Below is a small trained network, with its code and all its weights. Each question gives an input and a class and asks what happens when units are switched off, that is, made to give their printed mean instead of their output.

import numpy as np


def w(rows, s, z=0):
    codes = np.array(rows[::2]) - 128.0
    scale = np.full(codes.shape[1], s)
    scale[-1] = z or s
    return codes * scale


def f(y):
    return np.maximum(y, 0)


def log_softmax(a):
    a = a - a.max(-1, keepdims=True)
    return a - np.log(np.exp(a).sum(-1, keepdims=True))


def net(x, mask):
    res = np.array(x, float).reshape(1, 8) / 4 @ E
    y = f(res @ A[0][:, :-1].T + A[0][:, -1])
    res = res + np.where(mask, y, B[0][:, -1]) @ B[0][:, :-1]
    return log_softmax(res[-1] @ U[:, :-1].T + U[:, -1])


A, B = {}, {}
E = w([
[128,140,135,122,137,135,130],'x0',
[40,169,114,225,94,238,135],'x1',
[23,63,121,8,90,161,33],'x2',
[126,133,134,127,133,131,128],'x3',
[160,89,87,158,243,162,42],'x4',
[123,129,120,138,123,111,122],'x5',
[146,85,255,190,83,133,45],'x6',
[124,132,123,129,125,118,121],'x7',
],0.0093)
A[0] = w([
[129,159,39,86,124,121,187,56],'N1',
[109,154,97,166,132,179,106,78],'N2',
[182,101,72,159,209,150,44,1],'N3',
[134,136,128,158,145,120,134,110],'N4',
[107,111,141,104,113,137,132,108],'N5',
[161,104,251,184,94,116,58,60],'N6',
[126,116,115,146,172,132,121,148],'N7',
[112,123,108,154,116,129,120,80],'N8',
[171,152,121,198,150,82,152,101],'N9',
[206,149,135,182,136,119,192,88],'N10',
[163,135,138,175,132,114,185,83],'N11',
[84,134,127,153,137,114,141,86],'N12',
[123,123,33,108,167,149,180,55],'N13',
[230,106,138,49,128,42,124,45],'N14',
[75,143,122,170,110,163,158,73],'N15',
[130,106,137,117,164,80,141,75],'N16',
[103,150,180,104,17,84,228,36],'N17',
[125,137,137,104,92,97,159,51],'N18',
[54,142,128,187,117,170,150,51],'N19',
[62,97,108,43,100,145,64,70],'N20',
],0.019,0.0064)
B[0] = w([
[116,99,144,115,90,113,205,202],'N1',
[134,150,115,182,121,150,115,176],'N2',
[124,117,133,146,252,130,145,213],'N3',
[106,119,134,129,124,107,94,152],'N4',
[125,125,107,107,130,127,107,156],'N5',
[123,107,132,111,78,109,241,253],'N6',
[124,144,116,122,166,107,133,164],'N7',
[130,152,168,139,129,148,128,141],'N8',
[127,120,146,77,127,151,80,205],'N9',
[116,127,104,52,104,148,88,219],'N10',
[125,101,132,97,105,122,87,188],'N11',
[151,129,121,139,115,135,127,144],'N12',
[128,118,147,125,87,108,205,198],'N13',
[142,174,120,218,69,132,85,237],'N14',
[144,144,116,174,104,135,109,184],'N15',
[123,144,112,162,125,149,126,160],'N16',
[124,116,124,147,251,131,146,238],'N17',
[146,145,134,130,172,134,128,161],'N18',
[145,167,129,176,98,101,84,197],'N19',
[127,108,130,44,103,138,59,232],'N20',
],0.033,0.021)
U = w([
[118,76,103,99,85,142,71,144],'0',
[127,81,121,165,63,103,228,21],'1',
[158,167,86,253,75,137,97,75],'2',
[123,99,103,182,207,125,140,255],'3',
],0.0057,0.0022)

Each question gives the input, the list of numbers given to net, and the class t.
The units are the neurons (one row each of A and B). Each row of codes is followed by its name. A weight is (code - 128) times the scale printed after its matrix; where a second scale follows, it is the last column's (A, B and U).
mask holds one flag per neuron, in row order. A switched-off neuron (its flag False) gives its mean, the last column of its row in B, instead of its output. The means were averaged over made-up inputs and are rounded, as every weight is.
A unit's drop is (log p(t) with every unit on - log p(t) with that unit switched off) / (log p(t) with every unit on - log p(t) with every unit switched off).
The circuit of an input: a set's keep is (log p(t) with only the set's units on - log p(t) with every unit switched off) / (log p(t) with every unit on - log p(t) with every unit switched off). Starting from the 12 units with the biggest drops (on a tie, the unit counted first), units are removed one at a time, each time the one whose removal leaves the highest keep (on an exact tie, the one counted first), for as long as the keep stays at least 0.8.
units of the circuit, in order: the units of the circuit, biggest drop first
unit that matters most: the unit with the biggest drop
k most important neurons: the k neurons with the biggest drops, biggest first
drop of u: that unit's drop, to one decimal
input [7,8,-8,-6,7,-5,2,4], class 0: 4 most important neurons => [N10; N9; N14; N11]
input [-7,-6,-1,8,-3,-2,-4,3], class 2: unit that matters most => N14
input [-2,1,5,-5,5,-7,6,-4], class 1: 2 most important neurons => [N6; N10]
input [4,6,-7,-3,6,-1,-5,8], class 0: 3 most important neurons => [N10; N9; N17]
input [-6,0,-6,-4,-7,-5,4,3], class 3: 2 most important neurons => [N17; N20]
input [-6,-2,-1,-3,-8,8,-6,8], class 3: 3 most important neurons => [N17; N6; N18]
input [4,-6,6,-8,1,6,-8,4], class 1: 2 most important neurons => [N1; N13]
input [-7,-1,3,-3,5,-7,0,0], class 3: 2 most important neurons => [N3; N10]
input [-7,7,6,-6,6,8,-2,4], class 2: 2 most important neurons => [N2; N19]
input [7,0,-8,3,-8,0,-1,2], class 0: 2 most important neurons => [N10; N11]
input [0,-7,-7,6,-2,-7,-3,-4], class 0: 4 most important neurons => [N10; N9; N11; N19]
input [-3,-4,-5,-1,3,-2,6,4], class 1: 2 most important neurons => [N6; N20]
input [6,0,-1,7,-2,-8,0,6], class 3: 2 most important neurons => [N6; N20]
input [4,8,3,8,1,7,8,3], class 1: 2 most important neurons => [N6; N14]
input [-3,-5,-2,4,-8,0,7,-4], class 3: 2 most important neurons => [N17; N1]
input [1,-8,-7,-1,-5,8,-7,5], class 2: units of the circuit, in order => [N14]
input [7,2,-2,1,7,0,-7,-6], class 1: 3 most important neurons => [N13; N17; N1]
input [7,2,0,5,-1,5,1,-7], class 2: drop of N6 => 1.5
input [-7,-4,-1,-6,3,6,5,5], class 1: drop of N6 => 4.6
input [-6,1,6,2,-7,0,-3,1], class 3: drop of N10 => 0.6
input [8,-3,-7,-2,5,5,1,-8], class 0: drop of N10 => 0.3
input [-2,-6,7,-4,4,6,8,-5], class 1: units of the circuit, in order => [N6]
